Below is a small trained network, with its code and all its weights. Each question gives an input and a class and asks what happens when units are switched off, that is, made to give their printed mean instead of their output.

import numpy as np


def w(rows, s, z=0):
    codes = np.array(rows[::2]) - 128.0
    scale = np.full(codes.shape[1], s)
    scale[-1] = z or s
    return codes * scale


def f(y):
    return np.maximum(y, 0)


def log_softmax(a):
    a = a - a.max(-1, keepdims=True)
    return a - np.log(np.exp(a).sum(-1, keepdims=True))


def net(x, mask):
    res = np.array(x, float).reshape(1, 8) / 4 @ E
    y = f(res @ A[0][:, :-1].T + A[0][:, -1])
    res = res + np.where(mask, y, B[0][:, -1]) @ B[0][:, :-1]
    return log_softmax(res[-1] @ U[:, :-1].T + U[:, -1])


A, B = {}, {}
E = w([
[174,102,171,86,23,149,64],'x0',
[173,72,85,125,42,184,173],'x1',
[156,209,111,187,83,220,111],'x2',
[164,142,85,124,119,75,144],'x3',
[175,97,110,171,119,107,48],'x4',
[16,203,2,84,101,162,75],'x5',
[122,194,160,98,100,144,225],'x6',
[104,240,75,202,131,82,156],'x7',
],0.006)
A[0] = w([
[187,105,163,111,152,59,178,251],'neuron 1',
[129,81,132,224,190,62,70,102],'neuron 2',
[136,76,162,86,75,215,76,151],'neuron 3',
[118,139,153,77,138,133,100,142],'neuron 4',
[179,139,126,153,47,255,139,196],'neuron 5',
[153,83,146,60,164,69,150,248],'neuron 6',
[32,209,36,79,108,174,99,221],'neuron 7',
[155,113,148,175,224,104,25,230],'neuron 8',
[166,85,59,142,183,75,151,253],'neuron 9',
],0.0071,0.0023)
B[0] = w([
[48,131,52,184,89,83,173,210],'neuron 1',
[75,187,42,194,162,151,177,195],'neuron 2',
[123,59,71,102,23,176,57,218],'neuron 3',
[137,66,124,102,107,80,134,154],'neuron 4',
[201,172,160,146,95,254,105,223],'neuron 5',
[94,66,126,90,68,71,193,207],'neuron 6',
[106,136,19,155,251,197,143,254],'neuron 7',
[61,150,86,203,83,116,163,215],'neuron 8',
[56,160,100,169,136,129,190,197],'neuron 9',
],0.0078,0.0075)
U = w([
[194,205,232,119,154,156,107,49],'0',
[77,179,60,218,168,134,158,183],'1',
[77,81,157,79,99,1,128,166],'2',
[122,160,105,36,229,78,60,2],'3',
[195,46,124,82,124,178,46,149],'4',
],0.0089,0.0031)

Each question gives the input, the list of numbers given to net, and the class t.
The units are the neurons (one row each of A and B). Each row of codes is followed by its name. A weight is (code - 128) times the scale printed after its matrix; where a second scale follows, it is the last column's (A, B and U).
mask holds one flag per neuron, in row order. A switched-off neuron (its flag False) gives its mean, the last column of its row in B, instead of its output. The means were averaged over made-up inputs and are rounded, as every weight is.
A unit's drop is (log p(t) with every unit on - log p(t) with that unit switched off) / (log p(t) with every unit on - log p(t) with every unit switched off).
The circuit of an input: a set's keep is (log p(t) with only the set's units on - log p(t) with every unit switched off) / (log p(t) with every unit on - log p(t) with every unit switched off). Starting from all 9 units, units are removed one at a time, each time the one whose removal leaves the highest keep (on an exact tie, the one counted first), for as long as the keep stays at least 0.8.
circuit, biggest first: the units of the circuit, biggest drop first
unit that matters most: the unit with the biggest drop
top k neurons: the k neurons with the biggest drops, biggest first
drop when u is switched off: that unit's drop, to one decimal
input [1,-7,3,6,7,2,2,-7], class 2: circuit, biggest first => neuron 7; neuron 5
input [1,-6,-4,2,-2,-5,5,1], class 2: circuit, biggest first => neuron 7; neuron 6
input [3,-7,-3,-1,0,4,2,-8], class 2: top 4 neurons => neuron 5; neuron 6; neuron 4; neuron 7
input [-1,5,-8,-2,7,1,-4,-7], class 2: circuit, biggest first => neuron 6; neuron 5
input [6,-3,-7,-8,-3,1,-2,-1], class 2: circuit, biggest first => neuron 5; neuron 7
input [-2,2,-7,3,-2,-1,0,2], class 2: circuit, biggest first => neuron 7; neuron 6
input [5,-4,3,-5,-4,-6,2,0], class 0: circuit, biggest first => neuron 7; neuron 8
input [-4,5,7,2,4,-6,5,-4], class 0: circuit, biggest first => neuron 5; neuron 7
input [0,-1,-4,-5,-4,4,5,-1], class 3: top 4 neurons => neuron 8; neuron 1; neuron 2; neuron 9
input [-3,-2,2,-5,4,-3,8,-4], class 0: unit that matters most => neuron 7
input [3,-6,-4,2,2,6,3,4], class 3: top 3 neurons => neuron 1; neuron 2; neuron 8
input [-4,-8,-6,-1,-7,8,5,-3], class 3: top 3 neurons => neuron 8; neuron 1; neuron 2
input [6,-3,0,-2,-1,-1,-8,-4], class 2: drop when neuron 7 is switched off => 0.7
input [-1,-1,-3,-3,-4,4,7,-4], class 3: drop when neuron 1 is switched off => 0.2
input [5,6,6,-3,-8,6,-4,1], class 4: drop when neuron 7 is switched off => -0.1
